Each row has a name. Each piece below is followed by the name of the row it came from, unless a question asks for something else. Each question is about the rows just above it. Places in a row count from 0.

Columns, left to right: kigu Kega muni samig
F: [157  84 119  92]
B: [160 105 133 124]
T: [105 133 160 168]
P: [137 167 181 160]
C: [176 178 127  90]
M: [160 181 133 124]
K: [121 121 141 140]
Q: [156 126  80 105]
A: [130 146 132 158]
E: [128 123 121 125]
[123 121] begins in row and place
E, 1
Which column holds [119 133 160 181 127 133 141  80 132] top down?
muni
[127  90] begins in row and place
C, 2
Where does [160 105 133] start? Give its row and place.
B, 0

Columns, left to right: benib Buve Zos Lom ter
tuf: [130 116 112 138 148]
vuk: [139 147  89  80 147]
fol: [102  85 131 135 141]
Zuga: [148 125 109 156 104]
Vozir: [155 142  96 104 156]
vel: [ 96 128  88 138 172]
tuki: [139 147  88 138 155]
The row with [ 96 128  88 138 172] is
vel
Which column holds [156 104] top down?
Lom
[142 128 147] is in which column, read top down?
Buve
Row and place where [135 141] starts:
fol, 3
[148 155  96 139] is in which column, read top down?
benib
Where does [104 156] start? Give its row and place.
Vozir, 3

Columns, left to right: fub las rik sunan fanu fusuz zok Meze duvud puvat
suf: [123 138 150 132 116 151 138 101 105 127]
budun: [133  93 119 112 150 147 126 113 138 138]
dul: [154 155  84 106 111 124 109 110 138 109]
Sanut: [ 92 134 110 124 111  84 138 109 109 106]
Which column holds this, read top down? [101 113]
Meze
Which column holds this, read top down? [126 109 138]
zok
Row and place where [ 84 106 111 124 109 110 138 109] starts:
dul, 2
Row and place where [132 116 151 138 101 105 127] starts:
suf, 3
Which column holds [150 111] top down?
fanu
Which column holds [150 119] top down?
rik

Columns, left to right: sepam gel dod Lir zozot
tebuv: [141  81 123 124 124]
vevof: [129 130 122 129 136]
mana: [120  79 134  97 128]
Kur: [130 119 135 121 121]
[119 135 121] begins in row and place
Kur, 1
Which column holds [124 136 128] top down?
zozot

Columns, left to right: paka sifi kun vanu tebam sez nise zav
gutor: [121  99 117 106 133 106 124 143]
tasuz: [110 113  98  98 114 116 135 139]
keveg: [106 126  95 106 124 106 143 133]
mot: [107 120  95 102 120 110 140 136]
noro: [106 138  98 117 128  98 147 130]
rir: [135 159 129 151 109 103 136 112]
ratu: [126 110 153 140 137 138 113 166]
giba: [150 151 135 145 105 123 128  97]
Nesom: [140 157 131 151 102 136 110 108]
Zeli: [109 148 106 130 128  93 148 127]
totaf: [135 159 129 152 110 102 136 112]
[148 136] is in which column, read top down?
nise
[110 102 136] begins in row and place
totaf, 4
[124 106 143 133] begins in row and place
keveg, 4
[113 128] is in which column, read top down?
nise
Which column holds [147 136] top down?
nise
[ 93 148] begins in row and place
Zeli, 5

Columns, left to right: susa Fezu Dov bakom ririr Bip
terir: [136  98 110 125 107 124]
fizog: [136  98 110 125 107 119]
ked: [ 98 109 125 107 110 115]
Where do [136  98 110 125 107 119] appear?
fizog
[98 98] is in which column, read top down?
Fezu
Which row holds [136  98 110 125 107 124]?
terir
Which column holds [107 107] top down?
ririr

Columns, left to right: Pubu neto sarar Dig Riz livi Tibo
zizot: [ 85 166 136 133 170 141  91]
Zapif: [105 108  94 115  79 122 100]
maz: [143 119  79 115  94  98 131]
dom: [103 140  88 131 107 128  79]
Pofop: [105 108  94 115  79 131  98]
Which column holds [ 79  94 107] top down?
Riz
[133 170 141] begins in row and place
zizot, 3
Row and place where [ 94 115  79 131  98] starts:
Pofop, 2
Which column holds [100 131] top down?
Tibo

Columns, left to right: Vid Petag pup sasu
Vugi: [144 115 101 123]
kupar: [117 115 126  97]
Rovik: [110 118 138 139]
guri: [140 137 151 107]
nenak: [137 150 107 112]
ledi: [118 132 132 115]
Mulun: [165 110 137 125]
suvub: [141 150 129 144]
gosa: [154 132 132 115]
Where does [137 151 107] start? Give its row and place.
guri, 1
[144 117 110 140 137 118] is in which column, read top down?
Vid
Which column holds this, read top down? [117 110 140 137]
Vid
[140 137] begins in row and place
guri, 0

Columns, left to right: lukog kazo vapu Goleb Difum miput tozi
zose: [118 134 132 143 126 135 129]
Zaru: [131 134 128 135 158 129 123]
boze: [153 158 135 134 129 128  88]
vov: [119 122 126 126 140 123 128]
radat: [142 140 138 143 108 137 124]
kuvu: [136 132 134 132 142 137  86]
Ded: [120 129 123 130 141 126 127]
meb: [131 133 129 134 121 136 123]
[140 132 129 133] is in which column, read top down?
kazo
[131 153 119] is in which column, read top down?
lukog
[143 135 134 126] is in which column, read top down?
Goleb
Which column holds this, read top down? [129 128 123 137]
miput
Where does [134 128 135 158 129] start? Give its row and place.
Zaru, 1
Row and place where [128 135] starts:
Zaru, 2
Which column holds [137 137 126 136] top down?
miput

Columns, left to right: detog far miruk bofu
Lel: [137 144  86 142]
tomo: [109 145  82 116]
vas: [160 121 147 106]
fisa: [152 141 107 122]
vuli: [160 128 155  75]
fure: [143 120 162  90]
[75 90] is in which column, read top down?
bofu
[147 107] is in which column, read top down?
miruk

